The elements form a tree under 0. A name lists the branches taken from the top; the branches are δ β κ α λ. The symbol σ goes to the parent.

In the rows, 51 stands for zero.

Trace:
Answer with the element's row; about right is enough.
45 55 44 70 87 56 43 35 46 57 53 24 52
σ 39 61 48 65 93 51 43 34 47 53 53 38 48
κ 45 58 46 72 87 56 45 31 48 58 53 24 54
σ 38 60 47 66 94 49 43 33 45 56 49 36 48
α 35 58 62 62 93 55 46 35 51 48 56 47 41
σ 41 60 49 67 96 52 42 35 45 54 51 37 49
λ 46 70 39 59 95 54 49 36 52 52 41 47 46
σ 40 58 49 66 96 49 43 35 45 56 51 36 51
δ 45 60 50 68 89 43 40 35 44 63 59 33 58
σ 39 57 49 66 94 52 40 34 46 55 50 37 50
α 35 58 59 63 96 55 46 36 50 49 55 48 40
σ 38 58 49 66 96 51 40 35 46 55 54 36 50
κ 45 55 44 71 86 54 45 31 47 55 53 23 52
σ 40 61 49 66 98 51 42 33 44 53 51 36 49
κ 44 55 44 72 87 56 46 32 49 56 53 23 53
σ 40 60 49 67 96 53 40 34 43 54 51 34 51
α 34 59 61 62 97 58 47 34 54 46 54 48 38
σ 42 58 48 64 97 52 44 35 46 56 51 37 50
κ 45 56 44 71 88 57 44 33 48 57 55 25 54
σ 40 60 48 64 94 54 43 35 47 55 50 37 48
δ 44 62 51 67 91 44 42 34 42 65 58 35 57
σ 37 60 49 65 97 53 44 35 47 56 52 37 50
β 33 51 45 75 86 50 38 34 38 45 46 35 61
σ 39 61 49 64 96 54 44 36 46 56 50 36 50
σ 43 58 61 69 87 51 42 49 27 58 40 35 48
κ 38 61 47 65 95 53 42 36 46 55 51 37 49
κ 44 57 45 72 87 55 44 32 48 59 53 24 52
σ 39 61 50 65 93 52 43 35 45 54 50 35 49
α 35 60 60 63 96 57 46 34 50 48 56 49 41
σ 41 61 47 66 96 51 40 35 46 56 52 34 52
α 34 60 60 62 96 56 46 34 52 47 56 49 39
43 42 50 34 70 55 48 49 48 74 20 74 62
δ 42 56 60 70 86 50 41 51 28 58 38 36 48
κ 38 61 48 66 95 53 43 34 45 54 51 37 49
δ 45 61 52 67 90 43 39 36 42 64 59 35 55
σ 38 60 49 68 97 52 44 35 45 55 52 37 48
σ 42 58 61 67 88 52 43 49 27 57 40 36 47
λ 41 58 64 71 74 46 41 48 38 58 27 20 42
σ 43 56 60 69 86 50 42 50 27 59 40 36 48
σ 44 44 49 32 71 54 51 51 49 75 19 73 61
β 59 46 69 36 12 38 45 63 42 42 60 41 40
λ 49 52 74 58 25 32 37 56 52 47 29 27 37
α 40 54 84 57 29 40 45 55 57 36 36 43 26
σ 50 53 69 59 26 32 36 58 48 49 32 24 36
α 41 52 85 56 31 36 45 55 57 36 34 46 26
σ 50 52 72 59 27 32 36 58 49 48 31 24 34
κ 54 48 63 65 29 41 37 52 56 52 38 10 44
σ 51 51 73 59 26 32 35 59 50 45 30 26 34
α 37 53 84 56 29 38 44 56 55 36 38 44 28
σ 51 52 73 57 24 29 37 58 51 46 29 28 35
κ 54 47 64 65 26 42 36 50 54 51 39 12 44
σ 50 52 72 58 24 30 38 57 49 45 29 26 38
α 40 52 85 55 31 39 45 55 54 34 36 47 25
σ 49 51 71 60 24 30 38 59 48 46 31 25 39
β 40 42 63 63 20 36 36 59 42 37 26 30 51
σ 50 51 73 59 28 31 37 59 52 45 27 25 36
α 42 52 85 54 32 39 46 55 55 38 36 43 26
σ 51 50 72 56 24 32 37 58 49 46 29 24 38
σ 62 47 65 34 11 38 43 64 42 41 60 41 38
δ 60 67 47 41 6 49 55 35 34 63 52 49 43
κ 63 60 42 47 9 58 55 32 37 63 56 31 48
σ 59 65 48 42 5 46 54 34 33 62 51 50 41
42 37 65 52 66 61 64 34 75 36 70 69 52
σ 52 32 42 50 65 52 60 29 76 40 69 60 73
κ 57 31 37 57 53 60 57 30 76 47 73 40 72
σ 53 29 44 50 61 53 61 29 80 38 71 61 73
σ 65 24 58 56 26 53 72 56 61 39 51 62 73
α 56 23 65 44 33 61 65 60 42 32 66 74 61
σ 67 25 57 56 28 50 70 54 61 42 52 64 72
α 56 24 65 43 33 60 63 61 40 32 66 76 63
σ 64 24 59 56 27 48 72 58 63 39 54 63 74
α 58 23 63 42 33 60 64 63 40 29 66 73 59
σ 67 23 57 53 26 51 71 58 63 41 54 62 70
σ 43 43 49 33 71 55 49 49 50 75 18 72 64
α 52 41 30 16 60 52 48 78 60 56 50 72 48
α 54 43 43 22 59 57 44 80 50 48 54 77 42
σ 51 41 32 17 62 52 48 78 64 59 48 73 45
σ 42 44 48 34 71 57 51 50 52 74 18 74 64
β 60 47 66 37 11 38 43 63 44 42 59 43 41
δ 59 64 45 41 8 45 57 36 36 61 52 52 42
δ 65 68 52 48 15 34 49 37 30 73 60 48 55
σ 57 63 46 39 6 50 56 38 36 60 51 50 41
δ 65 68 50 48 17 35 47 36 35 72 65 46 58
σ 60 62 44 41 7 47 54 35 34 61 53 50 42
δ 63 67 48 49 17 35 48 39 34 73 63 49 53
σ 59 65 48 39 9 49 53 36 35 63 51 49 42
δ 64 67 48 46 18 35 46 34 31 71 62 51 53
σ 60 63 45 38 8 47 55 35 33 61 52 51 42
δ 63 68 48 45 16 36 48 38 31 73 63 51 55
σ 59 65 48 39 6 47 54 36 36 60 51 50 41
σ 61 46 66 37 6 39 43 63 41 42 57 40 41
δ 60 64 47 39 10 47 55 35 34 61 51 52 42
δ 64 68 50 46 15 36 46 35 32 71 61 50 53
65 41 55 38 45 66 77 64 51 30 54 83 54
σ 55 25 65 44 35 60 60 62 43 34 66 76 61
α 47 31 73 41 38 60 64 58 51 33 66 81 47
σ 58 23 65 45 33 58 66 61 42 32 66 75 62
λ 67 41 53 39 42 65 74 62 53 29 55 81 53
σ 58 26 63 45 34 62 65 61 40 32 66 74 61
λ 68 40 54 37 44 64 76 62 54 31 53 84 54
σ 57 25 65 44 37 61 62 59 42 31 66 75 62
σ 65 22 56 55 25 52 73 57 61 41 52 62 74
α 55 25 63 43 33 61 66 63 44 33 66 73 61
λ 66 41 54 38 45 67 76 62 53 30 54 82 52
σ 54 24 64 45 34 59 65 62 43 32 69 74 60
λ 67 42 56 40 46 64 76 65 50 29 56 83 54
σ 58 24 65 44 33 63 65 63 40 32 66 76 62
λ 64 39 53 38 45 65 75 63 52 27 54 82 53
σ 56 24 64 44 33 58 63 61 40 31 66 73 60
α 46 31 71 39 36 61 62 59 50 31 67 80 44
σ 55 27 64 46 35 61 64 60 42 31 65 75 63
σ 65 23 59 54 26 50 73 55 62 42 54 63 74
α 57 24 63 45 33 60 66 61 43 31 68 76 62
α 45 33 73 40 40 62 63 57 50 30 68 81 45
σ 58 26 65 46 36 60 65 62 41 33 68 75 62
α 45 34 71 41 37 63 64 56 50 28 69 80 46
σ 57 26 63 46 33 59 67 62 42 30 68 73 63
σ 64 22 59 55 26 51 70 55 61 40 55 63 74
σ 43 43 48 34 71 53 46 49 49 74 18 73 63
α 52 45 29 20 60 52 49 77 62 56 48 72 47
α 51 44 39 21 58 55 44 81 48 46 55 83 42
σ 50 45 29 18 59 52 48 79 60 57 50 72 47
α 55 42 40 22 59 55 44 81 50 44 56 80 41
κ 53 35 33 28 63 68 40 77 47 49 66 70 45
45 51 41 47 4 51 52 41 30 51 50 47 56
σ 59 65 45 37 5 49 54 33 35 62 53 48 40
δ 64 69 50 46 18 35 46 37 33 75 63 47 53
σ 61 64 46 39 8 48 56 36 36 61 50 51 42
λ 66 76 40 31 21 52 66 41 46 58 42 61 35
σ 61 64 47 39 8 48 54 35 34 61 51 48 44
σ 58 46 65 34 11 38 44 64 41 41 58 40 41
β 58 35 61 52 22 43 52 81 55 32 59 52 67
σ 58 47 65 35 11 37 43 61 40 44 60 39 41
δ 57 65 45 37 8 47 56 36 36 61 50 49 43
β 43 50 43 47 1 49 52 38 30 50 50 48 56
σ 59 64 47 40 7 48 56 36 32 61 53 49 42
λ 67 74 38 32 20 52 67 37 47 56 42 62 37
σ 59 66 48 42 6 49 56 36 33 60 51 50 42
α 49 64 64 38 11 53 63 40 42 50 56 65 29
σ 62 63 45 38 6 48 56 36 36 63 52 51 40
λ 67 71 37 33 20 55 65 40 46 57 41 59 38
σ 58 64 47 40 7 50 57 34 34 62 52 50 40
λ 65 76 39 33 22 55 68 39 49 55 43 60 37
σ 59 66 47 43 7 50 55 36 35 62 51 50 42
σ 61 46 68 33 12 36 44 65 43 42 59 41 39
δ 60 64 46 40 6 50 55 35 34 63 52 51 42
δ 66 67 50 44 20 36 45 34 31 73 62 50 54
σ 58 64 46 40 9 44 55 35 34 61 53 50 41
λ 65 74 37 32 18 52 68 39 45 59 44 61 35
σ 61 65 45 42 6 47 54 36 33 61 50 52 42
β 46 51 42 47 2 49 49 40 28 47 47 46 56
σ 60 65 46 39 8 51 57 35 36 63 51 51 41
σ 62 47 67 35 12 39 45 65 42 42 59 40 41
σ 43 42 50 34 73 54 51 52 49 77 20 71 63
α 51 44 29 18 59 52 47 77 61 56 49 71 45
49 38 75 56 29 50 53 75 59 23 58 71 52
σ 58 35 62 51 25 43 52 82 57 34 59 52 66
σ 60 46 69 32 12 37 43 63 43 44 59 38 39
λ 50 52 71 59 27 31 36 58 53 47 30 24 35
α 41 52 85 57 32 37 44 55 55 37 39 45 25
σ 49 53 72 56 28 33 37 60 51 45 31 25 36
κ 53 47 65 66 27 40 37 50 51 52 39 12 42
σ 50 53 73 56 24 30 36 57 49 45 29 23 35
λ 62 69 63 49 36 37 53 61 64 44 18 32 29
σ 50 52 71 58 26 32 38 57 52 47 30 25 35
κ 55 50 63 64 27 42 36 51 54 53 39 12 42
σ 52 51 72 58 26 31 38 58 49 46 32 25 38
β 38 41 61 62 21 39 35 57 43 38 31 28 50
σ 50 52 75 57 27 32 36 57 51 46 31 24 36
σ 57 47 64 33 11 39 45 64 42 40 58 37 40
δ 59 62 46 40 6 49 55 33 36 61 52 52 42
σ 60 45 66 36 12 38 45 63 41 40 58 40 37
β 60 34 65 54 23 44 54 81 55 33 60 54 68
λ 69 47 54 43 32 50 64 84 65 29 52 67 58
σ 58 34 61 54 24 42 51 82 56 34 62 54 67
λ 66 48 54 44 32 50 62 85 66 31 51 67 62
σ 58 33 63 54 22 43 53 83 56 34 60 52 69
α 48 40 74 56 29 50 54 76 60 26 60 68 52
σ 57 37 62 54 24 44 56 80 54 32 58 54 65
κ 63 30 53 58 21 50 53 74 58 37 63 33 69
σ 58 37 63 53 23 44 55 83 56 31 61 50 69
λ 67 51 58 43 29 47 65 83 69 29 46 67 61
σ 57 35 62 52 23 43 54 81 56 33 59 50 67
λ 67 51 52 42 32 47 62 83 69 30 50 66 62
σ 55 36 64 53 22 44 55 83 54 32 60 51 66
σ 60 46 65 33 10 40 43 64 40 40 58 41 40
32 51 45 76 85 51 40 38 41 43 43 37 59
σ 40 60 49 66 94 52 43 34 45 57 49 37 50
β 34 52 44 77 87 50 38 34 40 45 48 37 60
σ 40 60 49 66 94 55 43 37 46 55 54 37 50
σ 43 57 60 68 86 50 41 50 28 61 39 34 50
λ 39 57 66 73 75 44 41 50 39 58 29 22 41
δ 47 60 65 75 77 34 34 49 39 64 38 29 52
σ 38 56 64 71 76 45 40 49 41 57 28 21 43
σ 42 56 60 68 86 51 42 52 25 60 40 35 48
σ 44 43 50 36 72 54 50 52 50 75 18 73 61
α 50 43 30 17 62 53 47 77 61 55 49 71 47
δ 57 59 20 20 39 55 58 58 53 67 48 72 44
λ 58 62 24 24 50 56 62 56 61 62 42 75 42
σ 56 57 18 20 40 56 59 59 54 70 46 71 47
λ 60 65 25 24 48 59 61 60 59 63 40 75 41
σ 55 56 20 20 41 54 57 57 51 69 46 72 44
δ 59 60 25 27 45 46 47 55 47 80 58 70 55
σ 55 60 21 18 40 55 57 58 53 69 47 72 44
δ 59 59 24 29 45 44 49 56 48 84 57 69 53
σ 56 56 23 18 41 55 58 59 56 70 47 72 48
λ 58 64 23 24 47 58 64 58 58 61 39 75 43
σ 54 57 20 21 39 52 59 59 53 70 46 70 44
κ 58 54 12 29 35 64 64 51 56 74 52 50 46
σ 54 55 20 20 41 55 57 58 52 72 47 71 43
λ 60 64 23 23 49 58 64 58 60 63 42 76 42
σ 56 57 22 22 39 55 56 57 54 71 48 72 44
κ 58 55 15 29 37 62 63 50 56 74 51 51 46
σ 55 57 23 19 41 55 60 59 54 68 48 70 45
κ 59 52 17 29 37 63 63 49 55 75 48 49 47
σ 55 55 20 23 38 53 59 57 53 70 48 71 46
β 46 46 17 27 31 55 52 63 46 59 42 72 57
64 60 39 46 11 55 53 32 39 64 56 30 46
σ 57 64 47 40 8 47 56 35 34 60 52 52 42
κ 63 59 43 48 11 53 55 32 41 64 57 29 46
σ 59 63 45 39 7 48 56 35 35 62 50 52 41
σ 61 46 66 33 8 37 45 64 41 42 56 42 40
δ 58 66 46 39 7 48 56 38 34 61 51 51 42
λ 67 75 38 34 21 54 66 39 45 59 41 62 35
σ 59 64 44 39 8 47 56 38 35 60 52 50 44
σ 59 46 67 36 10 38 45 62 40 44 57 40 39
δ 59 64 45 42 8 48 56 37 35 62 49 51 40
α 49 63 63 37 12 53 63 37 45 51 55 61 26
σ 58 65 47 41 4 47 57 35 35 62 53 52 40
α 50 63 62 40 13 54 65 39 41 48 55 65 27
σ 61 64 45 39 8 48 53 35 35 61 51 52 43
α 50 65 62 39 14 53 63 38 42 50 56 65 28
σ 58 62 45 38 9 47 54 35 34 65 50 51 42
α 51 66 62 36 13 53 62 38 44 51 57 63 27
σ 60 66 47 40 7 48 55 37 33 62 53 53 40
α 50 64 64 41 13 53 63 37 43 51 58 62 26
σ 61 63 48 40 5 46 58 36 36 58 51 52 42
λ 65 73 39 31 21 54 67 42 47 58 42 61 35
σ 60 65 45 40 10 48 53 37 34 61 51 49 43
λ 64 72 40 33 19 54 67 39 45 57 40 61 36
σ 58 65 48 40 6 48 53 35 32 59 51 49 41
κ 62 59 41 47 11 55 53 35 40 65 57 29 48
σ 58 64 45 40 7 48 55 36 35 60 51 50 41
β 44 53 44 46 0 52 52 38 31 51 50 44 57
σ 59 66 46 39 9 48 55 35 33 63 54 51 41
σ 61 45 64 35 13 37 46 63 43 43 56 38 40
δ 60 65 44 38 6 50 57 34 33 61 52 49 42
β 44 50 43 46 3 50 52 38 30 50 49 44 54
66 23 60 56 28 52 72 55 60 40 53 62 74
σ 42 41 48 36 70 57 47 51 49 73 19 76 65
δ 44 61 62 69 88 49 42 49 30 58 40 34 49
σ 45 44 48 35 74 54 49 50 51 77 19 74 62
δ 42 59 60 71 88 50 41 49 27 59 39 33 50
κ 40 57 49 66 94 51 43 34 44 56 50 36 50
δ 47 59 50 68 91 44 42 32 43 63 58 36 59
σ 39 58 49 67 95 52 45 33 44 55 52 37 49
σ 42 59 60 71 88 51 41 48 29 57 40 35 47
λ 41 56 66 72 74 45 40 50 41 60 30 23 43
δ 46 59 63 76 75 37 34 48 39 62 39 31 54
σ 42 55 65 74 75 45 41 48 39 58 26 23 41
δ 47 59 65 76 78 37 35 49 39 64 38 29 52
σ 39 56 67 72 76 45 42 50 40 57 28 22 46
δ 47 59 65 76 76 38 33 48 39 63 40 28 52
σ 40 56 65 72 74 45 40 49 40 58 28 23 43
α 38 58 77 70 77 51 45 52 47 51 35 30 35
σ 39 55 67 73 74 45 40 48 38 57 29 25 43
δ 48 59 64 74 78 37 33 49 39 65 39 28 50
σ 40 57 64 72 75 45 41 51 40 60 29 22 45
σ 42 57 59 69 87 50 43 49 28 58 40 33 48
λ 40 57 67 73 73 44 40 47 41 59 30 23 45
σ 42 55 60 71 88 50 39 51 26 58 40 35 48
σ 45 44 49 35 73 55 50 50 51 74 19 73 63
δ 43 58 60 69 89 51 40 50 27 58 38 33 48
κ 41 59 51 67 95 54 42 33 44 55 49 35 49
κ 47 58 46 71 87 55 45 34 47 58 55 25 53
σ 39 60 47 64 94 51 42 36 47 54 50 36 50
σ 43 58 60 67 89 50 41 50 26 60 38 35 48
λ 39 55 67 71 74 43 40 50 40 59 31 22 44
α 36 57 75 69 80 49 43 50 46 49 34 31 35
54 59 23 21 40 55 57 60 53 70 46 72 42
λ 60 65 23 23 47 59 62 57 59 64 41 75 42
σ 56 55 21 21 41 56 58 55 52 69 47 72 44
κ 59 53 14 31 36 63 63 50 53 75 53 49 47
σ 55 59 20 21 40 54 54 60 52 68 47 72 44
δ 60 62 24 27 46 42 48 58 48 85 60 69 53
σ 56 57 21 20 41 58 60 58 53 71 47 73 44
β 47 46 15 27 30 55 51 62 48 58 42 70 57
σ 56 57 22 22 42 54 59 60 54 69 47 72 46
κ 57 52 14 28 38 63 64 52 57 76 52 47 48
σ 54 56 22 21 41 54 59 58 52 67 46 72 46
κ 57 53 14 29 36 65 62 52 54 73 50 46 48
σ 56 56 21 21 41 55 57 57 52 70 46 73 44
κ 58 53 12 26 36 63 63 48 54 74 50 48 47
σ 55 57 20 20 41 55 56 57 54 69 44 72 43
λ 59 64 25 24 49 59 61 57 61 62 43 74 42
σ 57 57 21 21 38 56 59 58 55 70 47 72 46
β 49 45 17 25 29 59 52 62 49 59 40 74 55
σ 56 57 22 22 42 54 59 57 54 69 47 74 40
β 46 46 19 28 29 56 53 63 48 58 43 74 55
σ 56 58 23 21 41 55 58 60 52 68 44 72 44
δ 60 61 25 26 46 44 49 56 47 80 56 71 55
σ 55 56 22 20 43 56 57 58 51 68 45 71 45
σ 51 41 27 18 60 50 50 77 62 57 49 71 48
σ 46 43 50 36 72 53 48 51 51 75 19 72 64
β 59 46 65 35 9 35 46 62 41 41 59 38 41
λ 51 52 73 59 24 34 37 59 50 46 29 24 36
β 39 41 62 63 20 34 35 58 42 35 32 28 53
σ 52 53 73 59 27 33 36 59 51 47 30 24 37
α 40 55 84 56 29 38 44 55 58 35 35 44 25
σ 50 52 72 59 28 31 38 58 50 45 27 24 37
39 41 64 64 22 38 36 57 44 37 30 29 51
σ 52 50 73 57 26 31 37 58 51 46 31 24 38
λ 60 69 61 46 37 36 52 62 62 46 19 32 28
σ 51 52 71 58 28 31 39 59 51 46 30 25 36
λ 61 68 63 48 38 38 53 62 65 46 18 31 31
σ 52 50 74 58 26 29 35 58 51 47 28 24 38
λ 59 69 59 48 35 39 53 60 62 44 20 31 32
σ 48 51 71 60 28 31 37 57 53 45 29 23 36
κ 56 50 65 65 28 43 34 53 55 51 38 11 45
σ 53 54 75 57 27 32 36 58 49 46 31 25 37
σ 58 47 66 34 12 37 44 62 42 42 58 41 41
δ 59 64 43 40 6 46 54 35 34 59 52 49 41
σ 59 45 66 32 13 37 44 64 42 40 58 39 40
λ 48 53 70 59 27 34 37 57 51 47 34 24 37
α 39 54 85 57 29 40 46 53 59 36 37 43 24
σ 52 52 72 57 26 29 36 58 49 47 31 26 38
β 39 41 62 64 19 37 36 57 44 38 30 31 52
σ 51 52 71 56 25 32 37 56 50 46 31 25 37
β 39 42 63 62 21 35 32 56 42 37 31 28 51
σ 52 53 72 57 27 32 38 57 51 46 29 23 36
λ 58 69 61 49 37 37 53 61 63 46 21 30 30
σ 52 49 70 58 26 32 37 58 50 47 27 25 39
β 38 41 65 65 20 38 37 60 45 37 29 30 50
σ 51 53 73 56 24 31 36 59 50 48 30 24 33
α 41 53 86 56 30 40 45 59 58 36 35 45 24
σ 51 53 74 60 25 32 36 60 53 47 30 25 35
λ 60 71 59 46 36 37 54 63 66 46 21 30 29
σ 52 51 72 57 28 31 37 59 51 47 30 24 39
